Small tables with named rows and columns. After each table, cells are looked up by row and column.

bimas:
columns: lol, vuvabu, kepu, belotil, tove, denoma, tikid, gumev
vifaf: [5843, 3572, 8072, 3389, 9010, 3641, 1588, 7586]
defumo: [5868, 4050, 8151, 2930, 7469, 3951, 2834, 6276]
kat: [5165, 3520, 6270, 4353, 8331, 3723, 1746, 7378]
kesos: [4718, 6590, 3171, 6151, 1527, 6432, 8451, 2672]
repunok: [5855, 4067, 8120, 2919, 7376, 3963, 2895, 6204]
kapodub: [5888, 3523, 8187, 3361, 9186, 3600, 1463, 7718]

lol of kat is 5165
tikid of kapodub is 1463
vuvabu of kesos is 6590
tikid of repunok is 2895
gumev of defumo is 6276
vuvabu of kapodub is 3523
belotil of vifaf is 3389
tikid of defumo is 2834
kepu of defumo is 8151
gumev of kesos is 2672
kepu of vifaf is 8072

nobeza =
,mesidu,pubafa,lalisu,dop
dobodar,77827,89175,65749,59556
kag,71024,64326,68370,18795
getaki,71569,43270,67079,67664
nifafe,54763,81253,68014,73745
vef,53017,88087,69300,12987
lif,71305,62868,72404,64399
kozive,75903,77702,70683,56801
gozamup,62104,59753,67332,87219
fek,69512,81906,73110,64758

pubafa of nifafe is 81253
dop of lif is 64399
lalisu of lif is 72404
dop of vef is 12987
dop of fek is 64758
mesidu of lif is 71305
dop of nifafe is 73745
lalisu of kag is 68370
dop of kozive is 56801
mesidu of kozive is 75903
lalisu of nifafe is 68014
lalisu of vef is 69300
pubafa of lif is 62868
mesidu of gozamup is 62104

gep
columns: niv, popode, tek, viv, guki, kuvari, zos, zep, folov, gokuf
kofe: [448, 758, 620, 498, 294, 491, 721, 204, 811, 634]
furo: [778, 533, 515, 540, 173, 612, 310, 534, 240, 723]
rasi: [498, 459, 813, 606, 58, 346, 345, 393, 298, 737]
pugasaf: [511, 190, 438, 392, 640, 266, 143, 765, 727, 461]
nipefi: [559, 684, 582, 531, 796, 672, 445, 625, 508, 692]
kalaget: [674, 872, 541, 770, 926, 283, 706, 949, 648, 286]
satigo: [498, 442, 843, 546, 69, 290, 174, 727, 746, 387]

What is the folov of rasi in gep? 298
What is the zep of kofe in gep? 204
What is the tek of satigo in gep? 843
What is the folov of furo in gep? 240
What is the viv of kofe in gep? 498
What is the guki of satigo in gep? 69
What is the gokuf of kofe in gep? 634
What is the niv of kalaget in gep? 674

beg =
        rafeb  dotav
toset   68477  71466
moz     67965  72636
zivol   40120  43855
peb     71302  76491
tep     36718  36729
rek     39996  39564
dufezu  52258  55572
gena    59605  64324
tel     25617  22452
zis     28446  23534

rafeb of peb: 71302
rafeb of rek: 39996
dotav of peb: 76491
dotav of moz: 72636
rafeb of tep: 36718
dotav of toset: 71466
Row with the largest dotav: peb

ges:
	safefe	les
rerak	0.7	0.3
zibobu	0.6	0.6
liki	0.3	0.1
togi	0.3	0.3
tivim	0.5	0.5
falot	0.2	0.6
kebose	0.6	0.8
perire	0.6	0.4
matag	0.3	0.6
godeb	0.8	0.5
mazegil	0.8	0.5

les of godeb: 0.5
les of falot: 0.6
les of rerak: 0.3
safefe of perire: 0.6
les of togi: 0.3
les of liki: 0.1
Row with the largest les: kebose

gemeku.tsv
	loveb	tevigu	posok	bog	mamar	mol	binub	goro	gev
kozupum	67594	28114	52735	76236	66566	62905	68285	31317	46035
mik	65515	26650	50560	78938	64190	67080	67160	35227	46844
suro	53966	37549	32819	89358	63972	90672	63442	63927	67472
meva	50307	58254	57810	25666	35853	39119	43101	54974	38652
lusosiv	24623	82866	67488	14884	32443	13723	18269	69637	59535
boneva	62681	53221	57118	34041	53093	40950	57691	39288	38937
tize	73287	38993	57222	60128	73224	47824	71759	22389	42902
mavik	55337	33609	36105	88971	60824	87353	62549	58996	61493
fidula	32360	68234	61529	16751	20192	30599	23662	71649	44572
vuve	53342	40065	31392	89301	65560	92358	63819	66015	70602
zotu	53554	40325	31011	88948	65806	92802	64190	66716	71193
komaso	65148	26198	50135	79392	63474	67892	66563	35839	47415
nem	58124	54925	57545	30197	46376	40538	52227	45228	38675
bifek	53354	40478	30851	88958	66241	92934	64430	66704	71423

mik, binub => 67160
lusosiv, goro => 69637
komaso, loveb => 65148
mik, mol => 67080
bifek, loveb => 53354
komaso, posok => 50135
tize, binub => 71759
nem, posok => 57545
bifek, gev => 71423
zotu, loveb => 53554
boneva, mol => 40950
bifek, mol => 92934
kozupum, gev => 46035
vuve, posok => 31392
kozupum, mol => 62905
Which row has the largest binub? tize

